Here is a tiny trained network, its code and every weight. The questions are about switching its units off for an input and a target symbol, where a switched-off unit gives its printed mean instead of its output.

import numpy as np


def w(rows, s, z=0):
    codes = np.array(rows[::2]) - 128.0
    scale = np.full(codes.shape[1], s)
    scale[-1] = z or s
    return codes * scale


def f(y):
    return np.maximum(y, 0)


def softmax(a):
    e = np.exp(a - a.max(-1, keepdims=True))
    return e / e.sum(-1, keepdims=True)


def log_softmax(a):
    a = a - a.max(-1, keepdims=True)
    return a - np.log(np.exp(a).sum(-1, keepdims=True))


def net(x, mask):
    ids = ['βδεζθλμπσφω'.index(c) for c in x.split()]
    T = len(ids)
    res = E[ids] + P[:T]
    u = 0
    for l in range(2):
        r = res
        for j in range(2):
            rows = slice(3 * j, 3 * j + 3)
            q, k, v = (r @ M[l][rows].T for M in (Q, K, V))
            z = softmax(np.where(np.tri(T) > 0, q @ k.T / 3**0.5, -1e9)) @ v
            o = O[l][rows]
            res = res + np.where(mask[u + j], z, o[:, -1]) @ o[:, :-1]
        u += 2
        y = f(res @ A[l][:, :-1].T + A[l][:, -1])
        res = res + np.where(mask[u : u + 16], y, B[l][:, -1]) @ B[l][:, :-1]
        u += 16
    return log_softmax(res[-1] @ U[:, :-1].T + U[:, -1])


Q, K, V, O, A, B = {}, {}, {}, {}, {}, {}
E = w([
[159,115,142,101,54,144,76],'β',
[119,87,120,83,105,154,77],'δ',
[80,189,106,151,85,167,137],'ε',
[103,101,127,124,77,168,48],'ζ',
[147,153,151,158,147,248,167],'θ',
[153,91,166,61,101,155,117],'λ',
[94,148,178,155,166,49,117],'μ',
[248,87,142,202,116,115,112],'π',
[133,85,182,115,79,189,85],'σ',
[163,80,88,219,204,154,155],'φ',
[144,125,100,92,47,131,64],'ω',
],0.017)
P = w([
[182,253,94,72,204,110,100],'0',
[117,73,226,148,141,160,161],'1',
[93,62,215,132,115,147,170],'2',
[128,76,186,169,58,126,138],'3',
[155,91,152,189,22,156,137],'4',
[159,79,141,175,28,144,122],'5',
],0.0061)
Q[0] = w([
[221,147,141,198,186,83,124],'L0H1',
[99,144,38,72,156,130,237],'L0H1',
[109,2,177,69,118,156,63],'L0H1',
[67,177,112,135,34,144,104],'L0H2',
[146,7,43,42,72,159,28],'L0H2',
[73,124,147,85,123,85,54],'L0H2',
],0.0099)
K[0] = w([
[85,28,138,167,201,98,182],'L0H1',
[201,69,128,140,54,132,135],'L0H1',
[185,186,117,31,166,142,80],'L0H1',
[156,141,42,130,102,118,85],'L0H2',
[173,191,113,69,245,128,37],'L0H2',
[166,143,55,143,138,183,149],'L0H2',
],0.011)
V[0] = w([
[92,103,123,25,239,98,187],'L0H1',
[65,81,45,132,151,167,111],'L0H1',
[108,90,186,179,56,136,136],'L0H1',
[143,200,39,65,2,141,62],'L0H2',
[44,157,150,139,107,6,61],'L0H2',
[197,64,55,91,92,63,101],'L0H2',
],0.0077)
O[0] = w([
[171,48,50,141,10,140,211,81],'L0H1',
[16,51,124,163,129,142,170,24],'L0H1',
[121,113,182,223,174,147,42,125],'L0H1',
[151,149,127,1,210,165,216,88],'L0H2',
[60,57,81,75,184,111,58,82],'L0H2',
[160,19,141,81,211,56,195,1],'L0H2',
],0.0075,0.0029)
A[0] = w([
[133,91,59,86,104,127,225,60],'L0N1',
[55,127,105,112,151,38,120,74],'L0N2',
[135,82,100,100,31,129,153,177],'L0N3',
[113,193,1,148,149,122,231,133],'L0N4',
[85,133,58,107,77,152,214,98],'L0N5',
[81,94,101,72,162,156,170,71],'L0N6',
[125,137,84,185,178,180,135,117],'L0N7',
[178,202,95,101,143,114,184,2],'L0N8',
[29,220,125,125,177,72,107,124],'L0N9',
[96,160,156,129,144,159,208,12],'L0N10',
[90,120,159,72,161,71,122,108],'L0N11',
[176,108,117,169,183,152,100,90],'L0N12',
[76,101,174,159,176,48,149,30],'L0N13',
[138,161,162,81,73,111,77,118],'L0N14',
[109,156,149,177,207,123,110,54],'L0N15',
[155,90,176,140,124,145,166,223],'L0N16',
],0.0089,0.0042)
B[0] = w([
[194,111,52,210,167,129,85,151],'L0N1',
[182,66,159,98,88,113,161,157],'L0N2',
[146,54,176,174,223,197,114,221],'L0N3',
[109,152,63,91,73,170,39,149],'L0N4',
[145,138,116,183,196,161,2,151],'L0N5',
[129,151,92,90,143,194,133,164],'L0N6',
[107,185,110,128,85,96,164,179],'L0N7',
[197,151,113,121,102,105,81,154],'L0N8',
[22,45,107,39,86,100,137,196],'L0N9',
[136,190,110,176,165,138,99,152],'L0N10',
[136,117,117,126,125,129,187,172],'L0N11',
[116,131,81,181,103,72,147,173],'L0N12',
[142,33,91,113,202,45,172,169],'L0N13',
[106,101,171,109,101,147,163,255],'L0N14',
[107,111,82,150,110,109,198,177],'L0N15',
[128,180,142,166,157,97,90,238],'L0N16',
],0.0076,0.0061)
Q[1] = w([
[137,72,215,91,109,118,108],'L1H1',
[254,101,170,101,158,231,24],'L1H1',
[202,106,108,199,156,40,119],'L1H1',
[136,178,112,182,147,162,115],'L1H2',
[156,91,151,185,172,85,101],'L1H2',
[219,122,211,96,128,188,67],'L1H2',
],0.0077)
K[1] = w([
[115,120,37,78,169,139,54],'L1H1',
[253,175,71,66,63,131,108],'L1H1',
[163,35,129,237,132,125,79],'L1H1',
[98,196,218,144,133,156,175],'L1H2',
[209,78,205,186,154,62,100],'L1H2',
[247,178,164,57,150,83,58],'L1H2',
],0.0065)
V[1] = w([
[188,98,45,104,135,91,161],'L1H1',
[55,110,2,132,150,179,121],'L1H1',
[57,145,111,121,163,137,110],'L1H1',
[150,186,81,148,126,156,143],'L1H2',
[87,97,98,139,94,158,65],'L1H2',
[155,192,65,95,68,99,112],'L1H2',
],0.0081)
O[1] = w([
[60,155,183,239,225,224,152,57],'L1H1',
[109,143,2,170,129,154,203,142],'L1H1',
[127,133,28,102,49,158,204,118],'L1H1',
[107,59,142,164,134,86,152,232],'L1H2',
[242,115,99,146,157,158,104,239],'L1H2',
[121,58,206,161,165,81,239,254],'L1H2',
],0.0058,0.0028)
A[1] = w([
[159,248,103,135,156,207,112,141],'L1N1',
[109,147,152,77,113,183,175,112],'L1N2',
[198,98,177,170,104,21,203,130],'L1N3',
[89,63,67,92,140,93,97,116],'L1N4',
[77,43,89,74,126,86,206,2],'L1N5',
[240,68,123,103,141,87,185,103],'L1N6',
[146,147,167,42,109,137,129,109],'L1N7',
[36,170,126,122,139,196,65,165],'L1N8',
[72,200,146,73,162,169,171,74],'L1N9',
[140,116,146,62,76,207,120,103],'L1N10',
[112,139,79,102,185,215,207,23],'L1N11',
[1,143,189,101,158,77,127,64],'L1N12',
[122,98,113,174,32,148,78,68],'L1N13',
[184,123,123,184,192,181,177,40],'L1N14',
[95,81,181,69,145,193,57,93],'L1N15',
[83,206,94,64,82,137,136,96],'L1N16',
],0.0079,0.0071)
B[1] = w([
[96,95,235,126,60,168,144,182],'L1N1',
[157,159,93,148,156,112,170,163],'L1N2',
[101,118,44,106,176,208,103,247],'L1N3',
[139,73,207,127,115,163,151,167],'L1N4',
[186,135,182,245,108,44,71,162],'L1N5',
[69,115,158,196,184,158,174,172],'L1N6',
[126,183,82,140,129,72,144,170],'L1N7',
[188,152,115,141,67,140,170,181],'L1N8',
[178,107,190,111,178,116,203,157],'L1N9',
[120,157,1,140,143,117,121,179],'L1N10',
[56,155,116,113,101,94,54,185],'L1N11',
[132,48,90,138,45,115,177,168],'L1N12',
[99,124,193,127,159,96,221,205],'L1N13',
[103,163,128,101,129,68,36,183],'L1N14',
[173,113,38,160,95,66,150,202],'L1N15',
[93,121,136,37,168,197,134,157],'L1N16',
],0.0078,0.011)
U = w([
[225,121,120,135,184,104,244,100],'β',
[65,135,78,116,110,200,32,172],'δ',
[79,166,35,240,145,121,179,1],'ε',
[79,150,59,46,98,214,185,216],'ζ',
[103,46,135,126,155,235,170,88],'θ',
[251,116,152,193,225,136,59,31],'λ',
[224,46,20,133,86,235,121,113],'μ',
[39,1,147,108,36,46,120,163],'π',
[188,238,69,129,80,39,53,202],'σ',
[136,226,191,207,40,191,184,115],'φ',
[70,149,135,98,200,113,138,200],'ω',
],0.0062,0.0039)

Each question gives the input, a string of symbols that net reads in full, and the target symbol t.
The units are the heads (3 rows each of Q, K, V and O) and the neurons (one row each of A and B). Each row of codes is followed by its name. A weight is (code - 128) times the scale printed after its matrix; where a second scale follows, it is the last column's (O, A, B and U).
mask holds one flag per unit, layer by layer, with each layer's heads first. A switched-off unit (its flag False) gives its mean, the last column of its rows in O or B, instead of its output. The means were averaged over made-up inputs and are rounded, as every weight is.
A unit's drop is (log p(t) with every unit on - log p(t) with that unit switched off) / (log p(t) with every unit on - log p(t) with every unit switched off).
The circuit of an input: a set's keep is (log p(t) with only the set's units on - log p(t) with every unit switched off) / (log p(t) with every unit on - log p(t) with every unit switched off). Starting from the 12 units with the biggest drops (on a tie, the unit counted first), units are removed one at a time, each time the one whose removal leaves the highest keep (on an exact tie, the one counted first), for as long as the keep stays at least 0.8.
circuit, biggest first: the units of the circuit, biggest drop first
unit that matters most: the unit with the biggest drop
top k neurons: the k neurons with the biggest drops, biggest first
top k neurons in layer l: the k neurons of layer l with the biggest drops, biggest first
drop when u is switched off: that unit's drop, to one decimal
input μ σ β β, target μ: circuit, biggest first : (L0H2, L0N3, L1H2, L0H1)
input π σ σ, target π: circuit, biggest first : (L1N12, L1H2, L1H1, L0H2)
input θ λ λ λ μ μ, target π: circuit, biggest first : (L0N9, L1H1)
input ζ μ μ θ φ, target ε: circuit, biggest first : (L0N12, L0H2, L1H1)
input ω μ μ, target π: circuit, biggest first : (L0H2, L0N9)
input ζ φ μ σ ε π, target λ: circuit, biggest first : (L1H1)
input μ μ σ, target μ: top 2 neurons : (L1N15, L0N3)
input θ λ μ μ δ δ, target θ: top 3 neurons : (L1N3, L0N4, L0N8)
input ω λ δ β, target ω: top 2 neurons in layer 1 : (L1N11, L1N14)
input ω ζ σ, target ω: top 3 neurons in layer 1 : (L1N11, L1N14, L1N9)
input φ θ π σ ζ, target φ: top 2 neurons in layer 0 : (L0N4, L0N3)
input ω λ θ ζ λ, target ω: top 2 neurons in layer 1 : (L1N11, L1N14)
input ε θ β, target ε: top 3 neurons : (L0N4, L1N6, L1N5)
input π δ μ δ μ λ, target π: unit that matters most : L1H2
input ε ζ μ δ δ, target ε: top 2 neurons : (L0N4, L1N6)
input θ λ ε β ω, target θ: top 2 neurons in layer 1 : (L1N3, L1N6)
input ε φ π σ μ ζ, target ε: top 2 neurons in layer 0 : (L0N4, L0N9)
input θ λ μ ζ, target θ: top 4 neurons : (L1N3, L0N4, L0N8, L0N3)
input μ φ δ λ μ ζ, target μ: drop when L0H2 is switched off : 0.3
input λ μ μ μ ζ, target λ: unit that matters most : L0H1
input β μ μ λ θ θ, target φ: drop when L0N13 is switched off : 0.1
input ε σ σ, target ε: drop when L1H1 is switched off : 0.7
input β σ μ θ ω, target β: drop when L1H1 is switched off : 0.1
input σ φ μ φ, target π: top 2 neurons : (L0N7, L1N4)
input θ μ ε δ, target θ: top 2 neurons : (L1N3, L0N4)
input μ φ β, target μ: top 2 neurons in layer 0 : (L0N3, L0N9)
input σ μ μ θ δ, target σ: unit that matters most : L1H1
